Below are the code and all the weights of a small trained network. Each question names an input and a class and asks about switching units off, where a switched-off unit gives its printed mean instead of its output.

import numpy as np


def w(rows, s, z=0):
    codes = np.array(rows[::2]) - 128.0
    scale = np.full(codes.shape[1], s)
    scale[-1] = z or s
    return codes * scale


def f(y):
    return y / 2 * (1 + np.tanh(0.7978845608 * (y + 0.044715 * y**3)))


def log_softmax(a):
    a = a - a.max(-1, keepdims=True)
    return a - np.log(np.exp(a).sum(-1, keepdims=True))


def net(x, mask):
    res = np.array(x, float).reshape(1, 8) / 4 @ E
    y = f(res @ A[0][:, :-1].T + A[0][:, -1])
    res = res + np.where(mask, y, B[0][:, -1]) @ B[0][:, :-1]
    return log_softmax(res[-1] @ U[:, :-1].T + U[:, -1])


A, B = {}, {}
E = w([
[132,134,132,127,98,124,139,121,137,103,130],'x0',
[138,123,131,136,119,114,134,132,151,117,143],'x1',
[122,134,119,130,123,131,124,137,116,129,129],'x2',
[86,130,80,249,120,174,141,32,164,165,127],'x3',
[130,92,178,117,87,84,19,52,58,156,194],'x4',
[58,207,180,156,128,36,143,129,131,166,79],'x5',
[118,118,130,138,135,131,124,148,113,132,126],'x6',
[112,119,124,135,113,137,127,148,95,125,111],'x7',
],0.014)
A[0] = w([
[190,123,140,90,126,143,97,164,86,87,170,135],'N1',
[157,151,134,63,146,80,90,144,87,107,172,139],'N2',
[116,82,73,140,157,201,159,105,140,103,177,197],'N3',
[38,210,115,184,153,113,200,156,177,156,88,138],'N4',
[127,193,118,46,145,134,183,219,131,129,136,201],'N5',
[156,120,16,176,158,208,175,133,180,113,97,228],'N6',
[168,140,134,67,147,133,166,215,153,104,77,214],'N7',
[95,118,132,202,72,136,89,75,108,181,180,42],'N8',
[92,160,212,86,125,39,93,136,130,160,96,126],'N9',
[82,166,168,104,98,12,126,149,100,162,145,150],'N10',
[169,66,138,86,96,198,76,116,106,91,182,252],'N11',
],0.011,0.0048)
B[0] = w([
[129,122,168,69,148,147,168,113,90,106,172,192],'N1',
[134,86,180,91,133,106,150,160,44,58,146,189],'N2',
[127,119,55,119,92,139,32,141,120,96,147,211],'N3',
[129,193,97,197,170,164,192,124,172,105,103,240],'N4',
[104,87,157,157,60,168,84,100,218,198,84,206],'N5',
[175,129,71,91,99,119,102,210,26,88,108,251],'N6',
[137,97,128,103,97,160,57,89,213,213,149,212],'N7',
[139,105,136,154,67,151,128,87,172,209,112,218],'N8',
[139,142,112,160,106,131,118,136,99,76,6,208],'N9',
[156,159,173,197,141,120,82,96,157,50,49,211],'N10',
[120,81,165,25,134,99,140,195,123,173,188,231],'N11',
],0.012,0.02)
U = w([
[144,90,99,87,87,150,91,123,156,203,169,255],'0',
[173,127,87,118,120,122,81,157,94,37,89,198],'1',
[112,127,144,166,108,138,128,76,195,173,87,128],'2',
[131,191,62,157,167,151,248,141,145,114,124,3],'3',
[91,91,184,74,169,102,163,155,112,104,169,58],'4',
],0.013,0.0031)

Each question gives the input, the list of numbers given to net, and the class t.
The units are the neurons (one row each of A and B). Each row of codes is followed by its name. A weight is (code - 128) times the scale printed after its matrix; where a second scale follows, it is the last column's (A, B and U).
mask holds one flag per neuron, in row order. A switched-off neuron (its flag False) gives its mean, the last column of its row in B, instead of its output. The means were averaged over made-up inputs and are rounded, as every weight is.
A unit's drop is (log p(t) with every unit on - log p(t) with that unit switched off) / (log p(t) with every unit on - log p(t) with every unit switched off).
The circuit of an input: a set's keep is (log p(t) with only the set's units on - log p(t) with every unit switched off) / (log p(t) with every unit on - log p(t) with every unit switched off). Starting from all 11 units, units are removed one at a time, each time the one whose removal leaves the highest keep (on an exact tie, the one counted first), for as long as the keep stays at least 0.8.
units of the circuit, in order: the units of the circuit, biggest drop first
most important unit: the unit with the biggest drop
k most important neurons: the k neurons with the biggest drops, biggest first
drop when u is switched off: that unit's drop, to one decimal
input [6,0,5,-7,1,-1,6,-4], class 4: most important unit -> N2
input [5,-7,0,8,0,-5,-1,1], class 1: 2 most important neurons -> (N6 N7)
input [-1,-3,4,1,2,2,-6,5], class 2: 3 most important neurons -> (N6 N3 N2)
input [-2,-7,5,-8,6,0,-1,-4], class 4: 2 most important neurons -> (N11 N1)
input [1,5,5,-1,-8,8,1,-1], class 2: 2 most important neurons -> (N5 N7)
input [7,1,8,7,7,1,6,8], class 2: 2 most important neurons -> (N6 N8)
input [5,0,7,-3,-6,0,0,-7], class 0: 2 most important neurons -> (N10 N7)
input [-2,2,2,0,2,-2,-3,0], class 4: 2 most important neurons -> (N7 N5)
input [-7,6,-8,2,8,7,-3,-2], class 2: 2 most important neurons -> (N8 N6)
input [-7,-7,2,-1,1,-2,0,7], class 4: 3 most important neurons -> (N8 N7 N5)
input [-1,3,3,-1,-7,-3,-6,7], class 0: 2 most important neurons -> (N7 N5)
input [1,-2,-5,0,-2,4,6,0], class 2: drop when N6 is switched off -> 0.4
input [-2,-4,6,6,-5,4,-4,7], class 3: drop when N4 is switched off -> 0.6
input [4,8,6,2,-5,6,1,3], class 3: units of the circuit, in order -> (N4)
input [-8,-1,8,-3,6,0,4,-7], class 4: drop when N6 is switched off -> 0.4
